Q: [-9.8, 0.2, 6.4, -17.2, -6.8, 14.6]
A: 14.6, 6.4
Q: [[-83.28, 81.35, 83.16, 191.39, -121.66], [-158.36, 131.48, 130.64, 66.18, 105.46]]
A: 191.39, 131.48
Q: [157.454, -91.594, 23.419, 38.761]
A: 157.454, 38.761
Q: [1.08, 16.38, -14.00, -18.51, -1.69]
A: 16.38, 1.08
Q: [[-7.9, 3.1, 23.5, 21.7, 15.0, 17.4, 5.1], [19.3, 13.1, 12.8, 10.1, 12.0, 21.6, -19.5], [22.9, -1.1, 4.8, -10.2, -7.3, 9.6, 16.2]]
A: 23.5, 22.9
Q: [0.07, -0.16, 0.06, -0.07, 0.15]
A: 0.15, 0.07
---
[[  5  12   7  -8   9   0  12   3   3   3  33 -16]
 [  3  -5   3   7  22   3   7 -14  -8   0  23 -15]
 [  3  -9  -7 -12  -4  -5  -2  -6 -20   9  -2  46]
 [  2   2   5   3  21   2   9  -9  -4   0  28 -17]
 [ -7   1  -6 -10  -7  -8  -1  -3 -14  11   0  47]
 [-16  11  -4  -6  -7 -10  -1   0  -9  11   1  44]
 [ 12 -17  -7 -11   4  -4  -2  -8 -24   3  -5  42]] | 12

[[  8  26   1   9 -35  35   2 -27  -9 -50 -40]
 [ 11  11  11   7   3  -8   8   1 -10   6   2]
 [-15  32  -5 -21  28   1 -11 -23  -7 -28  28]
 [ 27  -3  13  18 -19 -10  15  34 -13  47 -21]
 [ 16  19   4   6 -14  -9   5  11  -8  14 -17]
 [ 19 -15  16  10  11   1  14 -14  -5 -18   7]] | 26

[[ 33  -3  29  59  12  21  16]
 [-16 -14  16  35  30  21  -5]
 [ 21 -23   0  38 -32  14  -1]
 [-19 -18 -31  19   0 -11 -13]
 [-16 -24  14 -11 -55  18  15]] | -3

[[ -8   1  -7  -6 -16  -2   2  15   4 -10  14  24  13 -11 -14 -21]
 [ 19 -33  14 -14  25  34 -26  14   2  21 -42  -1  40 -44  26  21]
 [ 53 -31  17  60 -29 -17 -51 -15   9  20 -30 -15  -5  -8 -26 -23]
 [-27   0 -10  58 -23 -24  21  18 -59   5 -53  27  31  25  33  22]
 [ 49 -35   2   5 -29 -12  18  -8 -32  16  20 -17   5  -6  21  -7]
 [ 21 -12  12  47  26  28  34  29  26 -15   8  14 -27  -2  -6  16]] | 1

[[ -1  18  11 -15 -18  50 -42]
 [  0   5  10 -25  -8  21 -31]
 [ -1   8  10 -24 -18  20 -38]
 [  5   8   7 -29 -22   9 -39]
 [-10   4  13  -9  -4  39 -36]
 [-14   7  16 -25  -2  24 -30]
 [ -7   4   5  -3   0  37 -41]] | 18

[[-35  20 -12   5 -45   5 -34  37]
 [ 10 -20   5  -3  12  -6 -13 -32]
 [  0  23  10  18 -17 -17 -20   4]
 [ 17 -22   5  -4  13   0 -14 -29]
 [  8   2   6 -12   6 -10  -2  -9]] | 20

[[  5  18   7  -4 -10 -11 -32 -24 -24  -4 -21  -6 -22  46 -13  -8]
 [-18  -4   3   5  10  11   7   7   7  12  11  11   8  16  10  12]
 [ 19   2  -3  -5  -9 -10  -5  -6  -5 -12  -9 -10  -7 -26  -9 -11]
 [ 18   4  -2  -4 -10 -11  -6  -7  -6 -12 -11 -11  -8 -22 -10 -11]
 [-18  -4   2   4  10  11   5   7   5  12  11  11   7  23  10  11]
 [ 18   3  -3  -4  -9 -11  -6  -7  -5 -12 -10 -11  -7 -23 -10 -11]
 [ 18   4  -2  -4 -10 -11  -6  -7  -6 -12 -11 -11  -8 -18 -11 -12]
 [ -7 -20  -7   5  12  12  34  26  26   5  23   7  23 -49  15  10]] | 18

[[ -1 -12  35   6   1 -12 -29]
 [ -9   0  27 -28  29   5   2]
 [ 49 -15  30 -17 -23  -7 -25]
 [ 11   9 -33   6  10  -4  32]
 [-46  -4   4  26   1  -4 -18]
 [-47   2  -7  26   0  -2  -9]] | -12

[[ -5 -16 -14  46  32 -19   1  11 -30   5 -15]
 [ -2  -2 -27  37 -34  29  -3 -17  -5  -5  -2]
 [ -7  17  35  15 -11  -6  23 -46  22  -4   9]
 [  6  11 -33  -1 -13 -12  15 -12 -22 -35 -22]
 [ 20   5   9  25 -44 -42  28   0 -20  39  16]
 [-12  -4 -26  56  24  32  13  22 -39  25 -10]] | -16
---
[[ 17 -17 -28  21  11 -47  17]
 [ -9  27  12  20  30 -32 -27]
 [  1  -9  -4 -22 -22  57  24]]
-47

[[ 49 -46  48  -1 -45 -41]
 [-39  51 -37 -53 -17  55]
 [ 20 -35  27  45 -11 -38]]
-45

[[ -4  -2  13  36]
 [-38  56 -54 -18]
 [  7  10   4  45]]
13

[[ 33 -39 -10  36  27]
 [-18  20  46 -28  50]
 [ 27 -51 -27  43  45]]
36

[[  4  27 -13  -9 -17  24 -44]
 [  6  25   2   4 -12  13 -29]
 [  5  34  -2  14  -5  38 -40]]
24

[[-21   9 -48 -15]
 [ 23  -9  12  49]
 [-32  18  32  -9]]
-48

[[ 50   3 -29 -31  -3  -5]
 [  3   9 -27  -4   5  11]
 [  0 -15  29   3   6  -4]]
-3

[[-11  -1 -52 -60 -37  -4  -4]
 [-42  34  18  21  13   7  57]
 [  7 -11  35  43  16  13 -15]]
-4
